Here is a tiny trained network, its code and every weight. The questions are about switching its units off for an input and a target symbol, where a switched-off unit gives its printed mean instead of its output.

import numpy as np


def w(rows, s, z=0):
    codes = np.array(rows[::2]) - 128.0
    scale = np.full(codes.shape[1], s)
    scale[-1] = z or s
    return codes * scale


def f(y):
    return y / 2 * (1 + np.tanh(0.7978845608 * (y + 0.044715 * y**3)))


def softmax(a):
    e = np.exp(a - a.max(-1, keepdims=True))
    return e / e.sum(-1, keepdims=True)


def log_softmax(a):
    a = a - a.max(-1, keepdims=True)
    return a - np.log(np.exp(a).sum(-1, keepdims=True))


def net(x, mask):
    ids = ['αηθλμξστψω'.index(c) for c in x.split()]
    T = len(ids)
    res = E[ids] + P[:T]
    u = 0
    for l in range(2):
        r = res
        for j in range(2):
            rows = slice(2 * j, 2 * j + 2)
            q, k, v = (r @ M[l][rows].T for M in (Q, K, V))
            z = softmax(np.where(np.tri(T) > 0, q @ k.T / 2**0.5, -1e9)) @ v
            o = O[l][rows]
            res = res + np.where(mask[u + j], z, o[:, -1]) @ o[:, :-1]
        u += 2
        y = f(res @ A[l][:, :-1].T + A[l][:, -1])
        res = res + np.where(mask[u : u + 16], y, B[l][:, -1]) @ B[l][:, :-1]
        u += 16
    return log_softmax(res[-1] @ U[:, :-1].T + U[:, -1])


Q, K, V, O, A, B = {}, {}, {}, {}, {}, {}
E = w([
[93,197,83,133,97,97,87,132],'α',
[97,211,76,107,102,149,88,106],'η',
[246,147,80,65,199,159,90,137],'θ',
[85,119,94,168,123,116,148,27],'λ',
[130,189,136,57,112,79,181,164],'μ',
[251,20,112,118,101,33,117,115],'ξ',
[157,88,88,205,62,179,113,181],'σ',
[194,120,93,184,101,73,15,116],'τ',
[111,193,109,84,153,182,50,98],'ψ',
[97,119,182,82,65,125,106,62],'ω',
],0.018)
P = w([
[215,136,67,1,35,36,138,184],'0',
[177,137,76,66,64,78,126,146],'1',
[170,162,112,106,82,84,130,156],'2',
[139,156,115,124,105,116,123,135],'3',
[130,114,73,136,134,130,124,95],'4',
[129,133,116,144,131,111,138,128],'5',
[123,119,110,148,138,123,135,121],'6',
[125,101,109,154,154,121,137,122],'7',
[124,90,108,161,161,119,137,117],'8',
[127,83,105,166,162,128,135,115],'9',
[153,54,81,159,198,110,157,113],'10',
[159,55,91,161,185,111,158,121],'11',
],0.0085)
Q[0] = w([
[74,150,142,60,173,135,119,103],'L0H1',
[45,107,122,85,170,104,214,145],'L0H1',
[127,109,242,61,226,238,137,199],'L0H2',
[128,254,164,122,123,187,124,101],'L0H2',
],0.0079)
K[0] = w([
[66,171,150,36,210,77,60,48],'L0H1',
[141,157,166,129,194,57,167,65],'L0H1',
[157,197,162,32,255,65,69,37],'L0H2',
[63,122,88,76,120,81,27,136],'L0H2',
],0.0065)
V[0] = w([
[98,45,210,182,241,138,254,70],'L0H1',
[136,119,97,195,121,85,66,100],'L0H1',
[110,99,114,150,34,100,136,111],'L0H2',
[105,20,220,133,116,177,40,232],'L0H2',
],0.0066)
O[0] = w([
[65,163,119,187,171,158,58,110,2],'L0H1',
[146,168,163,89,241,255,194,80,195],'L0H1',
[239,134,61,50,131,136,118,161,184],'L0H2',
[78,71,44,118,124,79,151,149,56],'L0H2',
],0.0086,0.011)
A[0] = w([
[135,102,131,193,83,196,155,155,148],'L0N1',
[170,84,125,120,181,95,80,135,254],'L0N2',
[75,110,93,159,99,98,185,101,172],'L0N3',
[115,142,164,158,158,131,143,98,23],'L0N4',
[151,88,140,66,107,89,72,68,230],'L0N5',
[121,170,123,120,152,156,137,140,162],'L0N6',
[111,118,117,94,163,146,197,149,69],'L0N7',
[52,112,183,182,174,197,114,115,84],'L0N8',
[141,166,144,247,121,193,153,114,111],'L0N9',
[164,176,130,198,177,142,189,143,174],'L0N10',
[84,178,63,142,142,118,155,195,72],'L0N11',
[149,109,126,117,97,158,130,98,60],'L0N12',
[112,144,102,116,169,173,145,195,92],'L0N13',
[165,148,90,128,154,130,41,177,140],'L0N14',
[188,101,154,57,107,150,135,187,153],'L0N15',
[159,85,78,145,116,106,135,156,183],'L0N16',
],0.012,0.0036)
B[0] = w([
[180,94,91,110,170,109,119,166,127],'L0N1',
[66,168,150,131,86,142,143,106,193],'L0N2',
[193,167,128,113,153,164,177,147,132],'L0N3',
[143,139,155,126,180,82,96,108,129],'L0N4',
[119,180,145,132,120,126,147,148,218],'L0N5',
[153,155,115,80,110,147,110,85,143],'L0N6',
[113,182,175,112,69,91,77,166,142],'L0N7',
[114,81,137,87,63,91,120,69,130],'L0N8',
[104,88,97,144,192,141,61,122,144],'L0N9',
[84,93,127,108,137,177,123,131,166],'L0N10',
[172,90,142,66,139,12,77,132,127],'L0N11',
[128,137,120,136,101,92,137,160,164],'L0N12',
[165,200,131,102,71,99,124,152,129],'L0N13',
[86,164,112,141,46,86,121,143,156],'L0N14',
[51,95,97,122,113,141,118,101,252],'L0N15',
[116,124,138,148,94,129,128,103,175],'L0N16',
],0.011,0.018)
Q[1] = w([
[122,163,62,96,131,158,179,103],'L1H1',
[63,86,156,220,101,154,1,182],'L1H1',
[58,144,154,151,162,68,196,139],'L1H2',
[114,60,87,160,141,127,52,35],'L1H2',
],0.0074)
K[1] = w([
[135,88,70,145,97,184,110,177],'L1H1',
[131,255,132,113,83,106,112,43],'L1H1',
[116,89,185,163,109,84,141,108],'L1H2',
[15,88,92,152,194,108,133,84],'L1H2',
],0.0075)
V[1] = w([
[147,151,195,88,164,93,167,120],'L1H1',
[77,227,145,141,178,94,162,45],'L1H1',
[134,106,96,92,109,56,69,34],'L1H2',
[142,109,150,82,6,110,116,2],'L1H2',
],0.0046)
O[1] = w([
[159,159,120,127,4,140,104,95,105],'L1H1',
[172,138,148,133,130,171,128,127,142],'L1H1',
[134,165,180,85,98,195,100,143,167],'L1H2',
[186,155,119,226,156,127,124,128,253],'L1H2',
],0.013,0.016)
A[1] = w([
[173,99,213,83,102,114,222,93,34],'L1N1',
[125,129,120,151,86,91,34,79,48],'L1N2',
[214,110,155,129,167,179,151,136,74],'L1N3',
[165,142,88,144,223,74,103,85,171],'L1N4',
[88,70,243,134,125,86,154,77,103],'L1N5',
[132,58,187,1,163,89,151,248,17],'L1N6',
[214,157,188,145,182,93,207,191,48],'L1N7',
[184,170,108,155,141,136,84,175,1],'L1N8',
[79,17,123,120,189,135,114,108,87],'L1N9',
[79,11,127,132,252,161,88,87,54],'L1N10',
[44,79,198,125,179,83,107,105,83],'L1N11',
[129,68,177,95,113,88,193,38,76],'L1N12',
[60,176,161,76,160,74,116,185,90],'L1N13',
[128,39,138,119,135,72,157,156,17],'L1N14',
[165,106,70,150,150,219,95,38,149],'L1N15',
[143,137,125,122,101,150,147,55,41],'L1N16',
],0.0092,0.005)
B[1] = w([
[97,201,1,103,99,136,85,131,129],'L1N1',
[153,160,109,71,93,130,177,162,143],'L1N2',
[43,175,90,88,95,164,86,165,168],'L1N3',
[245,157,111,133,153,159,67,146,167],'L1N4',
[179,115,157,135,74,151,152,122,133],'L1N5',
[19,133,173,149,85,84,121,195,129],'L1N6',
[96,139,110,92,94,83,148,167,144],'L1N7',
[54,135,114,47,73,131,148,124,144],'L1N8',
[206,165,169,23,137,93,169,232,140],'L1N9',
[86,115,82,85,125,75,182,64,165],'L1N10',
[145,117,169,142,41,199,83,192,134],'L1N11',
[138,186,109,80,83,127,76,204,129],'L1N12',
[69,143,120,198,115,162,80,120,136],'L1N13',
[182,154,140,157,126,195,136,200,128],'L1N14',
[94,63,185,166,117,93,148,140,248],'L1N15',
[115,147,115,130,127,87,80,181,185],'L1N16',
],0.0095,0.015)
U = w([
[99,104,180,142,114,56,201,77,214],'α',
[162,173,138,130,133,116,181,147,103],'η',
[148,149,70,115,89,120,73,50,73],'θ',
[112,161,157,127,99,101,127,154,10],'λ',
[80,153,84,119,104,160,139,82,12],'μ',
[158,143,116,123,78,52,48,99,73],'ξ',
[236,144,216,181,98,206,125,175,253],'σ',
[152,229,102,30,17,149,100,107,131],'τ',
[151,96,79,118,65,143,112,129,108],'ψ',
[176,127,130,209,144,178,120,2,218],'ω',
],0.0076,0.0051)

Each question gives the input, a string of symbols that net reads in full, and the target symbol t.
The units are the heads (2 rows each of Q, K, V and O) and the neurons (one row each of A and B). Each row of codes is followed by its name. A weight is (code - 128) times the scale printed after its matrix; where a second scale follows, it is the last column's (O, A, B and U).
mask holds one flag per unit, layer by layer, with each layer's heads first. A switched-off unit (its flag False) gives its mean, the last column of its rows in O or B, instead of its output. The means were averaged over made-up inputs and are rounded, as every weight is.
A unit's drop is (log p(t) with every unit on - log p(t) with that unit switched off) / (log p(t) with every unit on - log p(t) with every unit switched off).
The circuit of an input: a set's keep is (log p(t) with only the set's units on - log p(t) with every unit switched off) / (log p(t) with every unit on - log p(t) with every unit switched off). Starting from the 12 units with the biggest drops (on a tie, the unit counted first), units are removed one at a time, each time the one whose removal leaves the highest keep (on an exact tie, the one counted first), for as long as the keep stays at least 0.8.
units of the circuit, in order: the units of the circuit, biggest drop first
unit that matters most: the unit with the biggest drop
top k neurons: the k neurons with the biggest drops, biggest first
k most important neurons of layer l: the k neurons of layer l with the biggest drops, biggest first
which heads matter: for each layer, one digit per head in row order, 1 if its drop is at least 0.15 and else 0, layers parted by /
input ξ λ η τ τ τ λ η ξ ξ, target ω: units of the circuit, in order : (L1H2; L0N15; L0N16)
input λ τ α α τ τ, target ω: units of the circuit, in order : (L0H1; L0N15; L0N7; L1N9)
input λ λ α σ η, target θ: which heads matter : 01 / 10
input λ λ μ ψ λ θ τ η η, target σ: unit that matters most : L0H2
input τ σ λ τ θ, target μ: units of the circuit, in order : (L1H1; L0N15; L0N2)
input ξ μ μ ψ θ η λ α μ θ θ, target ω: units of the circuit, in order : (L0H2; L1N9)
input λ σ α λ λ λ θ μ, target λ: top 4 neurons : (L0N15; L1N6; L0N2; L0N16)
input σ ω α λ ξ τ α μ ω, target σ: which heads matter : 00 / 10
input ξ λ ξ ξ λ, target σ: 2 most important neurons of layer 0 : (L0N15; L0N2)
input λ η σ α μ λ λ η λ τ ω, target σ: 4 most important neurons of layer 0 : (L0N1; L0N15; L0N10; L0N5)
input λ τ ξ η τ ξ η λ θ, target τ: top 3 neurons : (L0N13; L0N7; L0N14)
input λ θ λ α ξ, target τ: top 4 neurons : (L0N5; L0N2; L0N9; L1N15)
input τ λ τ τ τ λ σ λ θ ξ, target α: which heads matter : 01 / 11
input θ λ λ λ ω λ λ ξ, target τ: top 4 neurons : (L0N15; L0N2; L1N15; L0N9)
input ξ λ ψ θ λ λ λ τ α θ ψ α, target σ: units of the circuit, in order : (L0N15; L1N10)
input τ μ λ λ τ τ α σ ξ, target α: units of the circuit, in order : (L0H2; L1H1)
input ψ ω τ α τ τ, target ω: top 2 neurons : (L0N15; L0N7)
input θ ψ λ, target τ: which heads matter : 10 / 10
input α λ λ λ λ σ θ λ σ λ η, target θ: which heads matter : 00 / 10
input ψ τ λ σ, target ψ: which heads matter : 00 / 00
input α η α λ ψ λ, target σ: top 2 neurons : (L0N15; L0N9)
input σ ω ξ λ α α, target ξ: which heads matter : 01 / 10
input ξ η α σ ω τ τ λ λ ψ α λ, target η: top 4 neurons : (L0N15; L0N3; L1N7; L1N4)
input ψ λ λ τ λ α ξ λ λ α, target σ: unit that matters most : L1N10
input τ λ λ τ α σ, target ψ: which heads matter : 01 / 00
input λ λ λ, target ω: top 3 neurons : (L0N15; L0N9; L1N4)
input ψ λ λ λ θ τ, target τ: which heads matter : 01 / 00
input ω θ α θ α ξ ξ λ λ λ ξ, target ω: unit that matters most : L0H1
